[-168  192  -35 -175 -142 -250   72   16  -85   82  108 -123  -58 -161
   98   67  -42   37  -67   25   24 -279  -59 -180 -119   32  199  111
   53   18  126  135   55  110  -40   -3  210  322   11  -34  -55 -270]	1
[-241  176   91 -131  -73  235   50   93 -101  -16  172 -228  -41  138
  280 -107 -183   59  170 -143  170  -75 -234    7    0  136   53  163
  -54  -67  -47 -206 -255  -50  216  -35   78   -9  153 -222   38 -154]	4
[  -3  -29 -228    2 -109  -55  119   64  -70  155  115 -198  -28   80
   -9  177 -137   92 -250   48   57 -246 -144  -22 -361  -29  120  -50
  242   77   82  232  268    9 -123  100  278  124 -165  -31  -74 -192]	0
[ 769 -398  191  296  -94   10 -103  -96   91  129 -258  -90  195  517
 -250 -497  151 -430  385   60  -41  433  561  291  185  120    6 -340
  -93 -216   44 -368   11  421 -172   92 -107 -357 -259  -45  209  287]	6
[-166   10  131  -64 -159  121   98  -36  132  -52  143 -308  -43  257
  213 -279 -145  -48  128 -202  130  -88   -6  276    4   46   62   -1
 -129 -232 -112  -62 -160   93  -24   23  174   32  180 -234  -14   53]	6
[  76 -176   85  237 -322  158   -1  153   92 -131   81 -232  -18  468
  133  -48 -158 -154  -76    9    7   79   59  270  -85   37   59 -245
  380 -109   37   61   55   51 -122   54   18 -184 -107   21   98   36]	0
[  66   25  311   14  276   68  -37 -212    8  127 -169  119   92   43
  100 -323   71  107  644 -199   -4  237  145  -81  571   97   30  171
 -518   73  -36 -370 -364  165  278  -24 -197  214  267 -247  198  207]	3
[  72   60   49  130 -169  184    5  259  -77   24  174 -184   51  528
  207   50 -322   67 -120  -75  161  132 -218  -40  -59  132  216 -179
  475  -24   50  -81   66  -22   74   76   81 -189 -201  -22  132 -284]	8
[ 627 -437 -175  259 -306  202 -115  340 -194   95   81 -455  319  669
 -103   25 -133  409 -245  165  142  289 -180  187  -80   70  341 -500
  698 -236  164 -165  212  165   89    9  -43 -642 -441  -96  237 -139]	7
[ 251 -117  136   47  -75 -127   12 -119  206 -144 -115   36    2  252
  -11 -259  113 -284  192  -34  -91   61  428  213  103  -16  -19  -88
 -109  -42  -98   23  -27  255 -257   38  -12  129    8  -37  106  284]	0
[  32  134  -40 -161  335 -241  -79  -90  276 -390    1  354  -62 -156
 -120   48  -10 -394 -292 -257 -369  127   91  -71 -141 -123 -138   66
  -31  402  -79  380    9  -47 -172   93  -26  160   -3  150   -5  -80]	1
[ 399  -21  -18   99 -179  -45  -18  105  -77  235    7 -252  125  443
 -124 -130  -78  -77  -85  118  143   53   20  -73 -208  210  191 -269
  306 -199  169 -158  278  205  -91   78  253 -236 -376   16  140 -232]	3
[-204  375  207 -343  278  115  159 -122   38  121  -12  165   -6 -241
   89 -165   -4   21  384 -104   81  -81  -61 -300  223  179  121  332
 -322  -16 -140 -268 -174  156  157   18  100  578  206 -218    3 -156]	4
[-144   69   96   39 -241   -7   31  -28  236 -318  158 -294  -54  364
  156 -102 -158 -522  -15 -248  -73 -109  181  421 -224  -53 -100  -92
   28  -70 -161  168   41   82 -295   73  184   51  192  -52   91   30]	3
[   1 -130  -82 -190  113  136  209  -42 -146  -99   55  115   -6   -8
   19  193 -162  204 -113 -146   80  -49 -244 -194   33  -67   13   72
   37  208 -218  167   58  -56   53   22   39  199  -62 -198   47 -188]	0
[ -16  207  228  -31  136  458  182  -58  -19  363  -37 -260  106  340
  159 -408 -127  -34  643    6  259  235  -78   45  150  221  154   94
 -172 -306  -48 -586 -170  125  241   74   24   15  -28 -257  265  -22]	5
[ 336 -324 -119  -26  -89  -17  122 -148  -90  -24   35  -85  107  299
 -147  -87 -102  -44 -126   46   48  123   78  162  -69 -129  -50 -150
  -15  -35 -112   87  204  107 -242   41  162  -28 -276  -48   19   81]	5
[ 228 -379   88  301 -481  -65 -100   81  136  -93   38 -462  -30  580
   17 -284  -67 -580  -78  153    1   76  409  609 -231  -38  -18 -351
  200 -249  102   51  265  232 -364   82  202 -342 -147    1  185  264]	0
[-163  125  -30 -266  -47  318  198  -96  -65  332   81 -518  245  196
  136 -229 -105  240  160  105  236 -306 -179  300 -150  106  225   45
  -38 -310 -185 -106   -8  142  113  -33  311   -2  -22 -261  175 -186]	4
[  49   89   38  -78   23  -60   -9  -23 -185  275  -56  124   55  -35
  -34  -22   60  279  134   66  109  -49  -70 -337  213   61  210  127
 -112   36   93  -95  -86  201  162  -34  -33  217  -64  -45   -1  -94]	2
[-302  237  116  -11  -79  126   37   66   -1    4   82 -129  -65  219
  347  -49  -96  167  194  -66  140 -113 -132    5   79   65  126  154
   56  -48  -75 -139 -228  -72  136    2   16   69  183 -119   -9  -59]	8
[ 291 -394   55  336 -325   48 -329  395 -190 -141  102 -146   81  465
   72  123 -180  237 -266   35  147  250 -206  -12  124  108  217 -341
  499   -4  192  -48  -23   19  192   45 -127 -654 -153   39  175  -87]	2
[ 265  158  -74  -91  260   88 -129  260 -275  167   56  173   79   93
 -137  125  -92  284 -174   86   81  384 -436 -550  -34  185  334   75
  300  224  366 -197   69  -90  366   58  -51 -115 -332   52   59 -452]	5
[-361  262   -5 -189 -118 -231   91  -54   91 -138   28   62 -141  -74
   58  150    1 -187 -112  -68 -169 -479  146   40 -188  -31  -67  147
  -38  172 -108  414   31   77 -311  -29  126  452  185  111  -75  -62]	1
[ 138 -264 -100  -48   84   68   79  -28  -58 -284   -6  158   39  148
  -75  131  -88  -47 -248  -73  -21   94    0   31  -24 -137 -200 -107
  -17  193 -277  229  118  -24 -222    4   65  -83  -90   20   38   29]	4
[-172  200  141  -94   46   26   25  -21   31  -60  100  -43  -39  126
  307 -120 -119  186  218 -122   46   83 -153  -87  232   85  235  115
    5   10   46 -143 -276    7  167   68  -34  113  152 -197  -24   31]	8
[ 238 -291 -120   47 -135  213   53  135 -225  112   77 -382  289  399
  -35   25 -172  304 -185  132  202  -25 -256  175 -181   24  265 -313
  429 -166 -109   17  132   87   60   13  146 -390 -212  -97  253 -228]	7
[ 314 -181  186   21  333 -203 -144 -161  232 -387 -159  464  -75  -47
 -250  -89  107 -494  -54 -137 -402  385  384    6  151   -1 -178   -8
 -313  354  103  121   40  117 -158   40  -79  189   97   70   57  243]	4
[ -79  -49  118 -201  374  149  277 -258  114 -421  -75  399  -29 -161
  -20   44   30  -40  122 -323 -124   76   62  -85  301 -122 -309  205
 -501  268 -415  205  -96   39  -96   40 -127  600  316 -181   89  217]	2
[ 290 -270   48  -54  269   18   88 -280  100 -289 -150  206   48  -30
  -92 -187   95  -11  298 -275  -86  344  219  -95  441  -43 -278   45
 -434  104 -248 -152  -90   51  -70   38 -127  195   93 -275   90  301]	3
[ 352  246   35  -34  333  168    2  150 -200  386    9   57   73  102
 -212 -124  -90  -43  151  174  109  490 -238 -513  -65  227  132   89
   89   14  308 -529  142  -16  351  121   55  -66 -464   -9   79 -362]	8
[-399  124   10 -408  389  100  195 -148   34 -153    5  114   62 -314
  133  170   16  580  196 -247   -9 -232 -373 -278  252   32  274  278
 -103  151 -276   66 -323  -32  328  -52  -73  528  428 -314  192 -177]	3
[ 231 -156  198  264  -11   90 -106  -35   49   58 -125 -147  104  430
  -26 -192  -28 -194  306    1  -30  291  232  260  124   44   -8 -138
  -28  -52   28 -191  -25  128   12   27 -149 -278  -22  -45  224  197]	7
[-447   39 -100 -271  -63  -40  262 -257  261 -467   75   -4 -182  -44
   58  215  -73 -229 -327 -275 -219 -440  156  288 -200 -268 -183  115
 -132  162 -458  617  159  -37 -578  -30  204  447  237 -158 -139  134]	6
[ -44   91 -124  -17  195 -147   34  -22  -82  215  -31   49   38  -63
   47  217   -2  386  -26  -56   13  -74 -108 -173  -20   -4  182  105
  -60  265  146  179   25  -12  127   22  -28  145   -8   -7   -7 -107]	3
[-434   92  321  -86  142   19  113 -311  400 -400 -104  232 -179  -35
  262 -137   50 -393  419 -336 -278  -74  446  357  298 -128 -251  229
 -557  135 -343  147 -234  145 -244  -24  -72  604  616 -142   69  447]	4
[ 388 -141   32  226 -392  179   86  -16 -155  421   55 -369  230  402
  -88 -153 -126 -157   59  200  145   67   32  304 -168   85   57 -374
  309 -406   90 -294  278  198  -48   50   52 -384 -476   23   43  -59]	6
[ 539  -95  -78  104  202  -20 -254  335 -217   12   18  237   93   98
 -125  141  -62  344 -236   29  -19  529 -318 -507  168  165  219  -81
  317  301  389 -193  -39  -40  343   35 -251 -348 -369   76   59 -271]	1
[-548  175  -39 -133   42 -223  204 -164  224 -274   53   73 -232 -197
  132  294  -29 -387 -284 -145 -269 -502  227  289 -354 -197  -84  124
  -86  339 -217  633  180  -56 -509   78  154  524  367   84   21  125]	8
[ -98  216  307 -110  460  180  -12 -182  -90  127 -173  384   27 -141
  252 -149  126  344  622 -245  -63  324   36 -409  762   99  191  379
 -549  237    0 -452 -463   51  405    2 -357  408  393 -276  114  210]	4
[ -63 -170  -10  147  -23 -272  110 -250  380 -234 -124  -15  -89   71
 -104   97   44 -482 -157  -95 -366 -300  529  609 -314 -213 -186 -113
 -120  120 -152  507  257  101 -527    2  106  265  183  113   44  300]	5
[-203  -96   16   62  125 -212   -7 -199  151 -198 -145  281  -94 -225
   21  224   96  -88  -50 -101 -364 -202  344  264  -33 -198 -119   70
 -173  348 -139  451   -5   54 -294  -26 -176  327  266   43  -24  376]	6
[-329  183 -110 -331  176   23  310 -255   26  -94  106   20  -56 -178
   84  102  -81  -48 -115 -224   48 -260 -160 -112 -126 -163 -119  252
 -247  144 -371  267   58 -115 -172   22  256  454   80 -117  -46 -157]	6
[ 102 -126 -113  118  -63 -147  -35  -63 -104  196  -36 -131   67  132
  -97   80  -21  137  -97   91  -74  -66  106   78 -262  -90  127  -35
  101  154  136  208  221   48 -105   81   73   -4 -131   14  -40   -9]	4
[ 579 -407  179  213  313  304  -54  -57  -86  191 -230   21  318  159
  -70 -220  122  565  409   16  110  637 -111 -103  611  219  190 -159
 -150  -93  122 -515 -266  177  532   19 -436 -429 -119 -244  361  199]	2
[ 287 -212 -121   18  -32   49  -53  177 -341  -61   42  278   55  143
 -120  292 -112  538 -243  -29   77  197 -307 -467  275  -33  182  -89
  184  232   23   44  -35  -15  160   20 -225 -213 -189   -8 -108  -68]	0
[-311  287   43 -248  397 -119  111 -277   40  279 -122  191  -59 -446
   68  -59  105  162  441   95 -112 -190    2 -285  173   68  109  404
 -354  163   12  -84 -169   60   75   53   66  608  163 -115  -87  129]	0
[ 690 -594   63  486 -384  110 -106  105  201 -223   42 -473  173  899
  -18 -320 -168 -259 -175  -99   56  405  238  595  -87   30  -30 -582
  394 -224   34  -63  155  180 -253  106   22 -615 -276  -97  234  165]	1
[-494  306  -12 -269  -58 -101  180 -303  -19  -10  126  164  -75 -244
  261  243  -38  190  -17 -250 -116 -489   15   86  -11 -252   96  245
 -210  196 -252  381 -176   28 -141  -87  -18  628  367 -102 -186   78]	7
[ -60   95 -128   91 -604  221  198  107 -192  398  254 -431   93  325
   -2   99 -287 -333 -351  325  183 -383   18  441 -663  -52   -2 -332
  432 -336  -63  179  508  120 -411   48  417 -154 -457  232  -46 -217]	7
[-290  -31  112  -50 -217 -267   89 -495  393 -299  -69   34 -112  -67
  -16    1  121 -744  -30 -274 -489 -514  692  800 -188 -400 -394   -1
 -389  102 -372  588  128  212 -654  -33  -20  537  497   56   14  479]	1
[-185  181   37  -79 -148  122  219 -275  182  245  -26 -250   60   47
   -2 -188   13 -412  239   80  -54 -308  259  488 -250  -93 -141  -39
 -145 -241 -203   44  231  149 -245   43  187  189  -63  -35   85  136]	0
[-356  383  -14 -258  -45   66  212  -72 -185  228  173  100   44 -248
  138  354 -125  371   44  -76   97 -381 -369 -225  -56  -65  186  216
   95   54  -54  121   26  -35  269    0  -41  553   49  -72 -111 -338]	2
[ 281 -313 -116   85 -204  130  -26  187 -166   16   98 -369  239  331
  -20   -9 -171  479 -273  150  174  101 -289  121 -121   81  313 -310
  527 -195   50  -30   79   20  111  -55   54 -495 -348 -113  171 -201]	5
[  60   -5  -18  119 -197   70   79 -135   17   68   31  -27  136   49
   69   68 -123   12  -24  -76  -31 -151   94  265  -18  -74  -17 -136
   64   15 -145  129   41   53 -133  -12  -90  -22  -92    1  -69   65]	4
[-360  285  105 -192  -87  110  233 -120   99   76   96 -303  -56  105
  125 -190 -108 -422  178    7   41 -390  134  219 -230  101   28  141
 -220 -152 -196   44   -1   85 -228   63  367  287  158  -74   67  -21]	0
[ 413 -311  -21  204  155  -15  -99   93  -64  197 -126  -60  102  -56
 -123  -48   24  196  176  155  -13  328  -56  -47  111  154   72 -160
  175   75  251 -273  -39   34  169   83 -140 -347 -329  -23  125  -11]	5
[ 372 -143  -42  104  117  125   24  103 -165  393  -17 -110  178  155
  -68  -71  -81  290  115  304  168  231 -185 -145  -60  212  263 -116
  270  -53  230 -355  113   25  179  109   58 -206 -430  -18   77 -146]	4
[ -98   45  -42 -338   96  281  203   81 -229  333  112 -463  210  -37
   70  -16  -97  657   59  117  268 -192 -539 -127  -22  205  444   78
  240 -189  -29 -214  -79  -41  420  -19  143 -109 -202 -354  181 -460]	6
[ 313  -82   14    7   60 -211 -185   53  -34 -157   -9   69    0  120
 -246    6   -7 -343 -301  -46 -173  201   94  -93 -148   64    1 -123
  152  222  162   86  205   32  -96   84   32 -175 -266   -3   91  -62]	6
[   2 -118  -83  -94   -8  142  113   54 -201  -66   34  -18   67  131
 -177  256 -163  199 -314   69   33 -126 -178 -118  -55  -23  -26  -80
  138  158 -253  235  193  -39 -133   28  100  -95 -173    1  116 -130]	8
[  82 -110 -128  121 -136  -72    1  161 -117  -60   78   -5   -9  158
   37  342 -147   67 -405   39 -134  -95   -3   62 -293  -65  121 -161
  384  300   94  369  250  -20 -246   52   24  -56 -188  138   43 -103]	4
[  28 -113   -5   53 -301 -114   14  -95  -10  142   82  -93   35   26
  -70   92  -71 -279 -135  130  -72 -181  164  327 -211  -90    3 -234
  179  -77   37  186  197  179 -259    8  122   31 -146  137  -45   29]	7
[ 163  -25   69  103  -47   50  -67    0 -335  287  -62  290  138  -98
    3  133   25  469  188   41   36  163 -166 -341  405   -2  193   29
   36  166  176 -162 -153   76  351   -6 -421   80  -55   37  -32  -55]	1
[-580  380   29 -337  -11  153  211  -53 -165  153  136 -201 -127   60
  236  103 -168   67   -5  -44   86 -371 -233 -103 -159   90  194  281
  -68  -17  -22   51   31  -34   11  -29  331  388  182 -198    2 -252]	5
[  12 -130  -37   74 -166  153  114  -11  184 -110   59 -424  199  249
   40  -25 -138 -123 -173  -45  -22  -67  100  506 -160  -21   29 -312
  226 -218 -185  225  193  152 -190  -12  107 -149   -9  -54  326   23]	8
[ 304  -45   33  254 -141   83  -95   19  -14  248  -28   21  146  -12
  -25   -5   10    2  180   29  -17  315  117   60  224   20  -21 -191
   84  -64  186 -253  -20  111  144   15 -330 -220 -279   91   13  126]	4
[  95  200  111 -270  695 -192  -94 -192   65  -55 -163  556  -26 -495
  -97  -19  193   56  323 -205 -214  335   21 -551  447   85  -21  419
 -513  401   77 -203 -298   24  360   93 -235  512  219 -129  -26   44]	1
[ 221   -8   53   40  218 -152  -32   50   37  -84  -11  249  -49  -37
 -267  104   54 -374 -320   45 -195  331   95 -174 -148  -41  -22  -28
   59  286  111   71  240  -20  -61  134  -71  -45 -246  254  123 -113]	8
[-134  394   33 -257   80    6  152   84 -220  286   60   29   46 -137
   20   81  -60  269  131   77  105 -176 -252 -475   -5  261  227  154
   98   -6  108 -132  -10   18  182   26   97  263 -139   29  -20 -402]	3
[ 382 -398  -34  110    1  -44   12 -128  111 -346  -92  131   10  322
  -95  -48   30  -78 -148 -161 -148  244  275  167   81 -124 -217 -183
   -7  120 -167  183   80   38 -259   63  -85 -121 -105  -85  -31  317]	0
[ 236 -334  -59   42 -201  171  112  -35  183  -13   21 -616  253  447
  -17 -365  -70 -294   46  137   75   47  180  671 -228   32  -74 -340
  210 -428 -136  -67  238  171 -196   11  210 -277 -224 -133  385   81]	1
[ 192 -195  -66  -22    8   47  147  -75  -49 -105   60  -14   -7  115
 -113   66  -76 -141 -165  -43   87   38  -51  -37 -132 -111 -148  -57
  -47   13 -180   47  190   37 -184  104  205   43 -142  -88  -67  -73]	2
[ 284 -257 -121  317 -584   15  -32  -27  183  -43  130 -470  165  623
  -19  -10 -154 -330 -408  -31   31 -158  242  755 -464 -219 -131 -520
  431 -302 -150  347  334  127 -441   53  176 -491 -322  117  -50   55]	2
[  11   75   81 -103 -237 -290   64 -147  125  -23   -3 -142  -45  193
  -41 -151   61 -409   27   51 -139 -240  408  248  -95    2   81  -58
 -110  -72   32  186  129  324 -398   44  257  270   61   30  -23   98]	8
[-413  -38  -86 -339  118  -26  174  -67   74 -229   85 -126   66 -147
   57  310  -80  321 -253 -148 -136 -383 -238  126  -23  -87  253   20
  129  155 -206  483  -24   -4    5 -128   79  295  204 -176  205 -165]	6
[-203  377  -24 -263  453  -11  190 -141  178  -24  -40  169 -134 -199
  -89    0   30 -273   59  -32 -108  -15  -50 -159 -247  -20  -49  322
 -214  181  -57   -3   66 -130  -35   18  131  400  -41  -21   36 -144]	5
[  10   23  -21 -145  129  305  226  -13  -49  350   17 -432  299   59
  -28  -10 -130  394   81  198  204 -179 -339   68  -54  239  299  -91
  153 -293  -60 -160   95   72  343  -62  236  -83 -219 -234  304 -290]	0
[-358  190 -138 -158    0 -141  101   63 -202  256  135 -107  -49 -160
  163  351  -97  542 -245  191   53 -387 -382 -195 -234   26  360  179
  285  210  186  249  130 -127  112   28  176  241  -53    6  -92 -318]	8
[-188  507   76 -455  674  -89  160 -229   49   10  -53  377  -22 -448
 -171   14   43 -178  177 -125 -225   22  -95 -463  -15   35   12  479
 -397  338  -55  -20    9  -78  181   19   20  665   64  -56  101 -252]	3
[ 218 -190  145  -85  511   52   52 -281   92 -345 -230  436   66 -193
  -87 -104  184  -10  361 -313 -213  406  316 -109  635  -62 -282  119
 -647  324 -326  -93 -322   59  -23   -3 -319  254  256 -216  169  459]	7
